Here is a tiny trained network, its code and every weight. The questions are about switching its units off for an input and a class, where a switched-off unit gives its printed mean instead of its output.

import numpy as np


def w(rows, s, z=0):
    codes = np.array(rows[::2]) - 128.0
    scale = np.full(codes.shape[1], s)
    scale[-1] = z or s
    return codes * scale


def norm(h):
    return h / np.sqrt((h * h).mean(-1, keepdims=True) + 1e-5)


def f(y):
    return np.maximum(y, 0)


def log_softmax(a):
    a = a - a.max(-1, keepdims=True)
    return a - np.log(np.exp(a).sum(-1, keepdims=True))


def net(x, mask):
    res = np.array(x, float).reshape(1, 2) / 4 @ E
    u = 0
    for l in range(2):
        y = f(norm(res) @ A[l][:, :-1].T + A[l][:, -1])
        res = res + np.where(mask[u : u + 7], y, B[l][:, -1]) @ B[l][:, :-1]
        u += 7
    return log_softmax(norm(res)[-1] @ U[:, :-1].T + U[:, -1])


A, B = {}, {}
E = w([
[122,173,170,201,220],'x0',
[255,255,139,241,71],'x1',
],0.0054)
A[0] = w([
[172,90,111,115,87,4],'L0N1',
[210,194,92,146,138,105],'L0N2',
[178,84,115,67,66,97],'L0N3',
[223,130,56,55,87,58],'L0N4',
[151,67,129,169,97,89],'L0N5',
[254,113,23,93,159,123],'L0N6',
[68,108,168,148,113,225],'L0N7',
],0.0086,0.0027)
B[0] = w([
[64,79,192,174,102,151],'L0N1',
[167,66,74,40,197,253],'L0N2',
[71,132,254,173,143,200],'L0N3',
[25,136,118,192,84,199],'L0N4',
[238,114,136,47,90,140],'L0N5',
[178,105,121,132,119,185],'L0N6',
[192,185,136,43,207,202],'L0N7',
],0.0061,0.0053)
A[1] = w([
[209,191,167,164,69,123],'L1N1',
[142,226,213,80,120,71],'L1N2',
[74,96,111,193,244,2],'L1N3',
[197,1,85,118,196,232],'L1N4',
[82,49,114,102,121,194],'L1N5',
[143,145,124,232,223,59],'L1N6',
[122,213,219,129,138,154],'L1N7',
],0.0075,0.0025)
B[1] = w([
[109,39,86,37,179,188],'L1N1',
[87,208,166,229,77,148],'L1N2',
[101,44,60,167,65,179],'L1N3',
[205,201,160,137,79,253],'L1N4',
[204,141,68,192,129,206],'L1N5',
[2,37,148,99,67,191],'L1N6',
[165,197,107,97,89,168],'L1N7',
],0.0088,0.0067)
U = w([
[188,85,52,42,156,183],'0',
[26,24,121,153,16,160],'1',
[147,250,163,181,58,203],'2',
[66,182,193,143,234,1],'3',
[57,178,165,133,201,17],'4',
[74,140,170,131,174,12],'5',
[59,178,199,114,211,13],'6',
],0.013,0.0082)

Each question gives the input, the list of numbers given to net, and the class t.
The units are the neurons (one row each of A and B). Each row of codes is followed by its name. A weight is (code - 128) times the scale printed after its matrix; where a second scale follows, it is the last column's (A, B and U).
mask holds one flag per neuron, layer by layer. A switched-off neuron (its flag False) gives its mean, the last column of its row in B, instead of its output. The means were averaged over made-up inputs and are rounded, as every weight is.
A unit's drop is (log p(t) with every unit on - log p(t) with that unit switched off) / (log p(t) with every unit on - log p(t) with every unit switched off).
The circuit of an input: a set's keep is (log p(t) with only the set's units on - log p(t) with every unit switched off) / (log p(t) with every unit on - log p(t) with every unit switched off). Starting from the 12 units with the biggest drops (on a tie, the unit counted first), units are removed one at a time, each time the one whose removal leaves the highest keep (on an exact tie, the one counted first), for as long as the keep stays at least 0.8.
units of the circuit, in order: the units of the circuit, biggest drop first
top k neurons: the k neurons with the biggest drops, biggest first
top k neurons in layer l: the k neurons of layer l with the biggest drops, biggest first
input [8,-7], class 1: units of the circuit, in order -> L1N3
input [-4,3], class 1: top 2 neurons -> L0N4, L1N4
input [1,-3], class 2: top 2 neurons in layer 0 -> L0N2, L0N4
input [-2,-1], class 2: top 2 neurons in layer 1 -> L1N6, L1N7
input [3,-2], class 2: top 2 neurons -> L0N7, L0N4
input [8,7], class 1: units of the circuit, in order -> L1N6, L1N1
input [6,-7], class 0: top 3 neurons in layer 0 -> L0N7, L0N4, L0N3
input [-7,4], class 1: units of the circuit, in order -> L0N4, L1N4
input [0,4], class 0: top 2 neurons -> L1N1, L1N2
input [7,-8], class 0: top 2 neurons in layer 1 -> L1N3, L1N6
input [6,7], class 0: top 2 neurons in layer 0 -> L0N2, L0N3
input [-1,0], class 2: top 3 neurons in layer 1 -> L1N6, L1N1, L1N7
input [-8,5], class 1: top 2 neurons in layer 0 -> L0N4, L0N3
input [-1,1], class 2: top 4 neurons -> L0N6, L0N2, L1N1, L0N5
input [3,5], class 0: top 2 neurons -> L0N2, L1N1
input [1,8], class 0: units of the circuit, in order -> L1N1
input [-8,7], class 1: top 2 neurons -> L0N4, L0N7
input [2,-3], class 2: top 2 neurons -> L1N1, L0N2
input [3,-1], class 2: top 2 neurons -> L0N7, L0N4
input [7,0], class 1: units of the circuit, in order -> L1N6
input [-5,2], class 1: top 2 neurons in layer 1 -> L1N4, L1N2
